[[110 106 141 136 103 142 133]
 [109 117 143 140 112 129 139]
 [141 123 131 121 144 116 133]
 [125 131 131 130 136 123 139]
 [151 127 121 114 137 120 106]
 [131 146 125 131 134 112 129]
 [134 116 132 125 119 129 120]
 [145 122 129 123 135 120 125]
 [129 125 127 127 123 131 122]
 [140 125 122 118 134 130 119]]
=>
[[133 139 133 139 106 129 120 125 122 119]
 [142 129 116 123 120 112 129 120 131 130]
 [103 112 144 136 137 134 119 135 123 134]
 [136 140 121 130 114 131 125 123 127 118]
 [141 143 131 131 121 125 132 129 127 122]
 [106 117 123 131 127 146 116 122 125 125]
 [110 109 141 125 151 131 134 145 129 140]]

[[131 126 125 144 125 114]
 [130 121 116 137 142 133]
 [120 122 133 109 138 131]
 [136 146 132 142  99 114]
 [126 133 108 132 145 124]
 [134 126 113 154 135 115]
 [126 133 108 132 144 122]]
=>
[[114 133 131 114 124 115 122]
 [125 142 138  99 145 135 144]
 [144 137 109 142 132 154 132]
 [125 116 133 132 108 113 108]
 [126 121 122 146 133 126 133]
 [131 130 120 136 126 134 126]]

[[118 118 122 124]
 [148 118 113 147]
 [144 118 144 133]
 [131 131 105 140]
 [135 121 148 124]
 [110 146 100 129]
 [106 125 144 108]
 [107 144 140 109]]
=>
[[124 147 133 140 124 129 108 109]
 [122 113 144 105 148 100 144 140]
 [118 118 118 131 121 146 125 144]
 [118 148 144 131 135 110 106 107]]

[[114 130 136 120 121 133 126 122]
 [104 135 122 111 111 127 128 122]
 [139 128 145 137 141 132 137 133]
 [132 128 119 124 121 114 137 125]
 [139 139 132 139 127 134 132 126]
 [103 128 120 122 122 132 126 131]
 [130 121 127 113 123 129 128 131]
 [131 135 132 110 112 122 117 129]
 [138 129 141 138 134 136 147 137]]
=>
[[122 122 133 125 126 131 131 129 137]
 [126 128 137 137 132 126 128 117 147]
 [133 127 132 114 134 132 129 122 136]
 [121 111 141 121 127 122 123 112 134]
 [120 111 137 124 139 122 113 110 138]
 [136 122 145 119 132 120 127 132 141]
 [130 135 128 128 139 128 121 135 129]
 [114 104 139 132 139 103 130 131 138]]

[[126 136 155 128 137 123 135]
 [109 131 144 112 127 130 136]
 [127 120 107 123 117 129 110]
 [126 136 155 128 137 123 135]
 [127 120 107 123 117 129 110]
 [126 136 155 128 137 122 135]
 [145 133 142 143 136 118 121]
 [110 122 119 109 117 133 123]
 [127 120 107 123 117 129 110]
 [145 126 119 141 127 121 109]
 [126 136 155 128 137 123 135]]
=>
[[135 136 110 135 110 135 121 123 110 109 135]
 [123 130 129 123 129 122 118 133 129 121 123]
 [137 127 117 137 117 137 136 117 117 127 137]
 [128 112 123 128 123 128 143 109 123 141 128]
 [155 144 107 155 107 155 142 119 107 119 155]
 [136 131 120 136 120 136 133 122 120 126 136]
 [126 109 127 126 127 126 145 110 127 145 126]]

[[126 113 120 146 128 148 104 116 127 146 113 118]
 [126 113 120 146 128 148 104 116 127 146 113 118]
 [125 115 123 146 125 145 111 114 121 143 113 119]
 [133 118 125 144 124 153 112 109 133 142 118 113]
 [124 112 122 148 125 144 110 114 116 144 111 120]
 [119 107 118 150 123 139 109 116 101 146 106 126]
 [126 115 121 145 127 147 108 114 127 144 115 118]
 [120 107 118 150 123 139 109 116 102 146 106 126]]
=>
[[118 118 119 113 120 126 118 126]
 [113 113 113 118 111 106 115 106]
 [146 146 143 142 144 146 144 146]
 [127 127 121 133 116 101 127 102]
 [116 116 114 109 114 116 114 116]
 [104 104 111 112 110 109 108 109]
 [148 148 145 153 144 139 147 139]
 [128 128 125 124 125 123 127 123]
 [146 146 146 144 148 150 145 150]
 [120 120 123 125 122 118 121 118]
 [113 113 115 118 112 107 115 107]
 [126 126 125 133 124 119 126 120]]

[[141 146]
 [136 146]
 [103 136]
 [105 121]
 [147 138]
 [124 151]
 [151 133]
 [148 134]]
=>
[[146 146 136 121 138 151 133 134]
 [141 136 103 105 147 124 151 148]]
